Below is a small trained network, with its code and all its weights. Each question gives an input and a class and asks what happens when units are switched off, that is, made to give their printed mean instead of their output.

import numpy as np


def w(rows, s, z=0):
    codes = np.array(rows[::2]) - 128.0
    scale = np.full(codes.shape[1], s)
    scale[-1] = z or s
    return codes * scale


def f(y):
    return y / 2 * (1 + np.tanh(0.7978845608 * (y + 0.044715 * y**3)))


def log_softmax(a):
    a = a - a.max(-1, keepdims=True)
    return a - np.log(np.exp(a).sum(-1, keepdims=True))


def net(x, mask):
    res = np.array(x, float).reshape(1, 8) / 4 @ E
    y = f(res @ A[0][:, :-1].T + A[0][:, -1])
    res = res + np.where(mask, y, B[0][:, -1]) @ B[0][:, :-1]
    return log_softmax(res[-1] @ U[:, :-1].T + U[:, -1])


A, B = {}, {}
E = w([
[62,79,84],'x0',
[119,50,166],'x1',
[164,208,58],'x2',
[72,205,198],'x3',
[168,248,182],'x4',
[166,42,94],'x5',
[144,223,120],'x6',
[2,156,45],'x7',
],0.0076)
A[0] = w([
[250,140,133,185],'neuron 1',
[148,155,142,216],'neuron 2',
[89,74,181,152],'neuron 3',
[94,99,107,189],'neuron 4',
[49,160,149,253],'neuron 5',
[110,194,86,241],'neuron 6',
[124,189,158,185],'neuron 7',
[72,187,142,89],'neuron 8',
[145,116,135,58],'neuron 9',
],0.015,0.0035)
B[0] = w([
[215,162,139,255],'neuron 1',
[144,182,109,182],'neuron 2',
[67,121,254,210],'neuron 3',
[115,70,176,193],'neuron 4',
[73,141,107,228],'neuron 5',
[73,145,28,230],'neuron 6',
[171,164,83,223],'neuron 7',
[109,172,123,206],'neuron 8',
[67,133,179,129],'neuron 9',
],0.009,0.01)
U = w([
[53,80,92,43],'0',
[86,198,106,68],'1',
[42,67,255,168],'2',
[147,123,97,250],'3',
[241,189,234,4],'4',
],0.009,0.004)

Each question gives the input, the list of numbers given to net, and the class t.
The units are the neurons (one row each of A and B). Each row of codes is followed by its name. A weight is (code - 128) times the scale printed after its matrix; where a second scale follows, it is the last column's (A, B and U).
mask holds one flag per neuron, in row order. A switched-off neuron (its flag False) gives its mean, the last column of its row in B, instead of its output. The means were averaged over made-up inputs and are rounded, as every weight is.
A unit's drop is (log p(t) with every unit on - log p(t) with that unit switched off) / (log p(t) with every unit on - log p(t) with every unit switched off).
The circuit of an input: a set's keep is (log p(t) with only the set's units on - log p(t) with every unit switched off) / (log p(t) with every unit on - log p(t) with every unit switched off). Starting from all 9 units, units are removed one at a time, each time the one whose removal leaves the highest keep (on an exact tie, the one counted first), for as long as the keep stays at least 0.8.
circuit, biggest first: the units of the circuit, biggest drop first
top k neurons: the k neurons with the biggest drops, biggest first
drop when u is switched off: that unit's drop, to one decimal
input [-4,-7,1,-7,-1,6,-4,-2], class 4: top 2 neurons => [neuron 1; neuron 6]
input [4,7,-8,8,8,-2,8,-1], class 1: top neuron => [neuron 7]
input [-2,8,4,-1,-6,-3,-1,-4], class 2: circuit, biggest first => [neuron 7; neuron 3]
input [4,6,4,-7,0,0,-5,-4], class 2: circuit, biggest first => [neuron 7; neuron 6]
input [4,4,0,-3,-2,3,3,1], class 2: circuit, biggest first => [neuron 6; neuron 7; neuron 4]
input [-8,-2,7,7,8,-3,-2,-3], class 1: top 2 neurons => [neuron 6; neuron 8]
input [1,-8,0,0,-4,4,-8,5], class 2: top 2 neurons => [neuron 4; neuron 6]
input [5,-2,7,3,-4,6,2,3], class 0: top 2 neurons => [neuron 1; neuron 7]
input [7,-5,6,-6,4,7,-7,-8], class 4: top 2 neurons => [neuron 1; neuron 6]
input [7,2,1,7,-8,8,-5,4], class 2: drop when neuron 4 is switched off => 0.0
input [-8,1,-5,-7,-8,5,1,-6], class 4: drop when neuron 1 is switched off => 1.7
input [1,4,6,-1,-7,8,-7,8], class 2: drop when neuron 4 is switched off => 0.2
